Here is a tiny trained network, its code and every weight. The questions are about switching its units off for an input and a class, where a switched-off unit gives its printed mean instead of its output.

import numpy as np


def w(rows, s, z=0):
    codes = np.array(rows[::2]) - 128.0
    scale = np.full(codes.shape[1], s)
    scale[-1] = z or s
    return codes * scale


def f(y):
    return y / 2 * (1 + np.tanh(0.7978845608 * (y + 0.044715 * y**3)))


def log_softmax(a):
    a = a - a.max(-1, keepdims=True)
    return a - np.log(np.exp(a).sum(-1, keepdims=True))


def net(x, mask):
    res = np.array(x, float).reshape(1, 6) / 4 @ E
    y = f(res @ A[0][:, :-1].T + A[0][:, -1])
    res = res + np.where(mask, y, B[0][:, -1]) @ B[0][:, :-1]
    return log_softmax(res[-1] @ U[:, :-1].T + U[:, -1])


A, B = {}, {}
E = w([
[37,108,191,201,5,221],'x0',
[126,135,128,134,137,134],'x1',
[139,8,177,69,207,255],'x2',
[219,238,214,26,81,210],'x3',
[139,126,130,137,123,132],'x4',
[143,126,122,138,126,135],'x5',
],0.0079)
A[0] = w([
[76,33,91,188,144,95,167],'N0',
[102,91,101,161,142,118,85],'N1',
[94,95,96,165,140,110,95],'N2',
[125,12,168,87,177,210,20],'N3',
[81,91,190,176,52,159,89],'N4',
[76,84,100,179,156,102,119],'N5',
[183,116,93,105,219,63,47],'N6',
[106,255,90,183,31,24,1],'N7',
[71,58,108,175,140,93,130],'N8',
[175,195,198,82,70,186,145],'N9',
[83,89,126,158,47,179,100],'N10',
[77,77,72,176,140,127,83],'N11',
[59,127,174,186,62,166,99],'N12',
],0.0089,0.0046)
B[0] = w([
[143,201,171,94,49,156,235],'N0',
[149,158,158,106,122,175,157],'N1',
[147,162,156,123,124,151,167],'N2',
[36,39,151,255,163,193,220],'N3',
[179,120,75,80,179,68,211],'N4',
[157,167,153,95,73,172,194],'N5',
[163,105,65,65,164,76,206],'N6',
[60,30,155,249,167,180,254],'N7',
[152,186,151,122,88,144,206],'N8',
[150,221,159,94,58,172,234],'N9',
[155,106,90,58,207,57,201],'N10',
[148,160,151,112,101,154,187],'N11',
[158,81,58,52,180,55,213],'N12',
],0.0094,0.01)
U = w([
[160,233,209,102,1,162,158],'0',
[57,40,166,251,132,160,205],'1',
[188,110,30,56,177,37,4],'2',
],0.0095,0.0021)

Each question gives the input, the list of numbers given to net, and the class t.
The units are the neurons (one row each of A and B). Each row of codes is followed by its name. A weight is (code - 128) times the scale printed after its matrix; where a second scale follows, it is the last column's (A, B and U).
mask holds one flag per neuron, in row order. A switched-off neuron (its flag False) gives its mean, the last column of its row in B, instead of its output. The means were averaged over made-up inputs and are rounded, as every weight is.
A unit's drop is (log p(t) with every unit on - log p(t) with that unit switched off) / (log p(t) with every unit on - log p(t) with every unit switched off).
The circuit of an input: a set's keep is (log p(t) with only the set's units on - log p(t) with every unit switched off) / (log p(t) with every unit on - log p(t) with every unit switched off). Starting from the 12 units with the biggest drops (on a tie, the unit counted first), units are removed one at a time, each time the one whose removal leaves the highest keep (on an exact tie, the one counted first), for as long as the keep stays at least 0.8.
units of the circuit, in order: the units of the circuit, biggest drop first
unit that matters most: the unit with the biggest drop
top k neurons: the k neurons with the biggest drops, biggest first
drop of u: that unit's drop, to one decimal
input [6,-4,3,-5,-3,-4], class 2: top 2 neurons -> [N12 N10]
input [8,7,-6,-8,-1,-4], class 0: unit that matters most -> N0
input [6,-5,-2,-5,6,8], class 2: top 3 neurons -> [N12 N10 N4]
input [8,3,-7,-3,8,-8], class 2: top 4 neurons -> [N12 N4 N10 N3]
input [0,8,8,7,2,0], class 1: top 2 neurons -> [N3 N0]
input [-7,-8,-2,-7,5,-8], class 0: units of the circuit, in order -> [N0 N5]
input [-6,-4,6,1,-4,1], class 1: top 4 neurons -> [N3 N12 N4 N10]
input [-4,1,-4,2,8,-2], class 1: top 2 neurons -> [N7 N12]
input [-1,8,-2,1,3,2], class 1: top 2 neurons -> [N0 N9]
input [-6,-7,8,-8,-3,1], class 0: top 2 neurons -> [N0 N7]
input [-4,3,-6,-5,6,-6], class 1: top 2 neurons -> [N7 N9]
input [8,8,-6,-5,-2,-1], class 2: drop of N3 -> 0.1
input [1,-8,-2,-8,-1,-1], class 0: drop of N5 -> 0.0
input [5,-1,8,3,-8,-3], class 1: units of the circuit, in order -> [N3]
input [6,-7,-8,-8,8,8], class 0: drop of N0 -> 1.6
input [2,0,-8,4,-4,-1], class 1: drop of N7 -> 0.9
